Here is a tiny trained network, its code and every weight. The questions are about switching its units off for an input and a target symbol, where a switched-off unit gives its printed mean instead of its output.

import numpy as np


def w(rows, s, z=0):
    codes = np.array(rows[::2]) - 128.0
    scale = np.full(codes.shape[1], s)
    scale[-1] = z or s
    return codes * scale


def f(y):
    return y / 2 * (1 + np.tanh(0.7978845608 * (y + 0.044715 * y**3)))


def softmax(a):
    e = np.exp(a - a.max(-1, keepdims=True))
    return e / e.sum(-1, keepdims=True)


def log_softmax(a):
    a = a - a.max(-1, keepdims=True)
    return a - np.log(np.exp(a).sum(-1, keepdims=True))


def net(x, mask):
    ids = ['αβεηλμξτψ'.index(c) for c in x.split()]
    T = len(ids)
    res = E[ids] + P[:T]
    u = 0
    for l in range(3):
        q, k, v = (res @ M[l].T for M in (Q, K, V))
        z = softmax(np.where(np.tri(T) > 0, q @ k.T / 2**0.5, -1e9)) @ v
        res = res + np.where(mask[u], z, O[l][:, -1]) @ O[l][:, :-1]
        u += 1
        y = f(res @ A[l][:, :-1].T + A[l][:, -1])
        res = res + np.where(mask[u : u + 4], y, B[l][:, -1]) @ B[l][:, :-1]
        u += 4
    return log_softmax(res[-1] @ U[:, :-1].T + U[:, -1])


Q, K, V, O, A, B = {}, {}, {}, {}, {}, {}
E = w([
[135,164,90,135,132,169,185],'α',
[70,116,159,117,123,235,140],'β',
[69,116,4,85,163,110,98],'ε',
[85,164,142,169,111,130,6],'η',
[165,119,249,122,91,159,163],'λ',
[57,152,120,181,125,121,98],'μ',
[100,93,144,49,119,110,74],'ξ',
[122,226,113,123,86,118,39],'τ',
[163,66,92,195,62,106,129],'ψ',
],0.017)
P = w([
[106,146,250,167,254,78,148],'0',
[161,144,108,101,171,169,117],'1',
[149,133,108,99,152,159,139],'2',
[130,138,99,94,130,159,131],'3',
[120,139,94,94,104,153,126],'4',
[112,139,102,95,87,151,126],'5',
[104,144,99,95,70,144,130],'6',
[97,141,103,92,49,151,126],'7',
[91,140,106,106,28,145,124],'8',
[93,144,98,89,22,146,130],'9',
[109,148,94,101,21,135,102],'10',
],0.0092)
Q[0] = w([
[87,173,176,158,163,32,91],'0.h0',
[249,29,246,128,157,75,207],'0.h0',
],0.012)
K[0] = w([
[110,130,138,61,247,184,187],'0.h0',
[187,173,79,192,236,117,122],'0.h0',
],0.015)
V[0] = w([
[22,143,48,234,75,213,254],'0.h0',
[189,117,208,123,124,239,189],'0.h0',
],0.0051)
O[0] = w([
[195,143,117,193,255,198,140,254],'0.h0',
[166,246,147,159,97,170,97,159],'0.h0',
],0.0076,0.0015)
A[0] = w([
[103,198,151,153,234,79,225,4],'0.n0',
[120,84,126,181,126,87,192,148],'0.n1',
[159,108,245,153,134,160,199,182],'0.n2',
[2,71,196,191,237,125,90,76],'0.n3',
],0.0074,0.0032)
B[0] = w([
[111,93,214,157,211,65,128,133],'0.n0',
[140,108,134,219,103,121,135,189],'0.n1',
[202,169,175,63,110,85,130,252],'0.n2',
[227,2,85,104,108,165,28,147],'0.n3',
],0.008,0.0029)
Q[1] = w([
[183,147,255,128,104,74,116],'1.h0',
[43,156,109,105,88,70,35],'1.h0',
],0.0083)
K[1] = w([
[195,138,209,152,199,76,134],'1.h0',
[85,136,167,3,117,179,139],'1.h0',
],0.0081)
V[1] = w([
[174,110,83,194,3,104,109],'1.h0',
[89,160,115,247,184,104,42],'1.h0',
],0.006)
O[1] = w([
[52,81,148,141,255,199,150,253],'1.h0',
[163,138,103,42,166,156,134,86],'1.h0',
],0.0073,0.0037)
A[1] = w([
[121,134,152,180,2,102,104,82],'1.n0',
[97,96,36,99,171,82,112,2],'1.n1',
[96,98,15,143,133,80,80,100],'1.n2',
[145,99,185,93,70,164,59,102],'1.n3',
],0.0082,0.0065)
B[1] = w([
[83,53,113,128,130,102,174,253],'1.n0',
[171,181,200,155,31,122,99,123],'1.n1',
[212,140,254,73,195,133,190,198],'1.n2',
[192,164,58,104,196,112,77,223],'1.n3',
],0.0091,0.0046)
Q[2] = w([
[124,177,133,127,76,93,83],'2.h0',
[71,99,2,135,100,187,98],'2.h0',
],0.012)
K[2] = w([
[79,201,127,2,129,101,54],'2.h0',
[47,133,60,197,58,208,149],'2.h0',
],0.0079)
V[2] = w([
[171,45,25,101,113,205,48],'2.h0',
[2,162,80,43,196,180,108],'2.h0',
],0.0055)
O[2] = w([
[122,64,169,120,55,203,102,211],'2.h0',
[89,194,254,50,137,115,100,3],'2.h0',
],0.0096,0.0035)
A[2] = w([
[94,67,127,216,96,106,168,50],'2.n0',
[138,253,201,110,39,104,104,38],'2.n1',
[129,163,193,115,15,178,215,44],'2.n2',
[95,183,101,199,96,49,159,4],'2.n3',
],0.0076,0.0025)
B[2] = w([
[146,157,148,44,186,169,89,253],'2.n0',
[100,119,166,163,189,160,226,190],'2.n1',
[64,178,45,175,137,110,2,168],'2.n2',
[49,92,48,147,176,118,38,169],'2.n3',
],0.0094,0.0054)
U = w([
[178,168,98,79,55,104,158,108],'α',
[170,207,108,66,123,164,26,2],'β',
[56,126,112,168,80,119,54,82],'ε',
[144,233,230,253,75,140,94,221],'η',
[132,12,133,162,132,184,220,165],'λ',
[144,162,119,124,30,126,111,148],'μ',
[148,228,178,22,193,122,152,105],'ξ',
[88,82,168,18,72,48,160,248],'τ',
[141,151,83,106,175,86,116,25],'ψ',
],0.0051,0.0034)

Each question gives the input, a string of symbols that net reads in full, and the target symbol t.
The units are the heads (2 rows each of Q, K, V and O) and the neurons (one row each of A and B). Each row of codes is followed by its name. A weight is (code - 128) times the scale printed after its matrix; where a second scale follows, it is the last column's (O, A, B and U).
mask holds one flag per unit, layer by layer, with each layer's heads first. A switched-off unit (its flag False) gives its mean, the last column of its rows in O or B, instead of its output. The means were averaged over made-up inputs and are rounded, as every weight is.
A unit's drop is (log p(t) with every unit on - log p(t) with that unit switched off) / (log p(t) with every unit on - log p(t) with every unit switched off).
The circuit of an input: a set's keep is (log p(t) with only the set's units on - log p(t) with every unit switched off) / (log p(t) with every unit on - log p(t) with every unit switched off). Starting from the 12 units with the biggest drops (on a tie, the unit counted first), units are removed one at a time, each time the one whose removal leaves the highest keep (on an exact tie, the one counted first), for as long as the keep stays at least 0.8.
units of the circuit, in order: the units of the circuit, biggest drop first
k most important neurons: the k neurons with the biggest drops, biggest first
k most important neurons of layer l: the k neurons of layer l with the biggest drops, biggest first
input ε τ β α ψ α ξ λ α, target ε: 3 most important neurons -> 2.n2, 1.n3, 1.n2
input ξ λ μ λ, target η: units of the circuit, in order -> 1.h0, 2.n2, 0.n2
input ψ ψ τ μ, target λ: units of the circuit, in order -> 0.h0, 0.n3, 2.h0
input ψ η ψ ψ ψ ψ α β β ψ α, target λ: units of the circuit, in order -> 0.h0, 1.h0, 2.n0
input α ψ μ ψ λ β λ ψ τ, target ε: units of the circuit, in order -> 1.h0, 2.n3, 1.n0, 0.n2
input λ λ λ ψ λ λ ψ α μ η, target ε: units of the circuit, in order -> 1.h0, 1.n0, 2.n3, 0.n2
input ψ μ τ λ α ψ ψ α ε, target ξ: units of the circuit, in order -> 2.h0, 1.n2, 1.n1
input τ λ λ α μ ψ ψ λ, target τ: 3 most important neurons -> 1.n0, 1.n3, 0.n2
input λ ψ ψ ξ λ η ξ ε α, target ε: units of the circuit, in order -> 2.n2, 0.h0, 1.n3, 1.h0
input ψ ψ λ α μ, target ε: 3 most important neurons -> 2.n3, 1.n0, 0.n2
input τ τ ξ τ μ, target τ: units of the circuit, in order -> 0.h0, 1.n0, 2.h0
input ε η η α μ μ, target λ: 4 most important neurons -> 0.n3, 1.n2, 1.n1, 0.n2
input ψ ψ ψ λ β ε λ β μ, target η: units of the circuit, in order -> 0.h0, 2.h0, 2.n0
input α α ψ ψ λ λ, target α: units of the circuit, in order -> 1.h0, 2.h0, 0.n0, 0.n2
input ψ β ξ α ξ, target τ: units of the circuit, in order -> 0.h0, 1.h0, 1.n0
input τ ψ α λ, target τ: 2 most important neurons -> 1.n0, 0.n2
input η ψ ξ ξ, target τ: units of the circuit, in order -> 0.h0, 2.h0
input β ψ ψ ψ λ τ β ψ μ η, target η: units of the circuit, in order -> 0.h0, 2.n0
input η τ β α β ψ β ξ τ, target τ: units of the circuit, in order -> 1.n0, 0.h0, 1.h0
input μ τ ψ α λ α ψ λ, target β: 2 most important neurons -> 2.n2, 0.n3
input ξ μ β ξ β μ λ λ, target η: 2 most important neurons -> 0.n3, 2.n2
input ψ ψ τ λ, target ξ: 3 most important neurons -> 0.n2, 0.n1, 0.n3
input β μ μ ψ ξ ξ ψ τ μ λ, target μ: 4 most important neurons -> 0.n3, 0.n2, 2.n2, 0.n0
input λ λ ψ ψ α α ξ β λ, target ψ: most important neuron -> 0.n2
input λ ψ ψ λ ξ ψ ψ η ψ λ ε, target ψ: 3 most important neurons -> 1.n2, 0.n2, 2.n3
input λ β β, target η: most important neuron -> 1.n2
input ε ψ α ψ ε ε, target λ: 2 most important neurons -> 0.n3, 1.n2
input η α ψ ξ ε, target ε: 2 most important neurons of layer 1 -> 1.n3, 1.n2
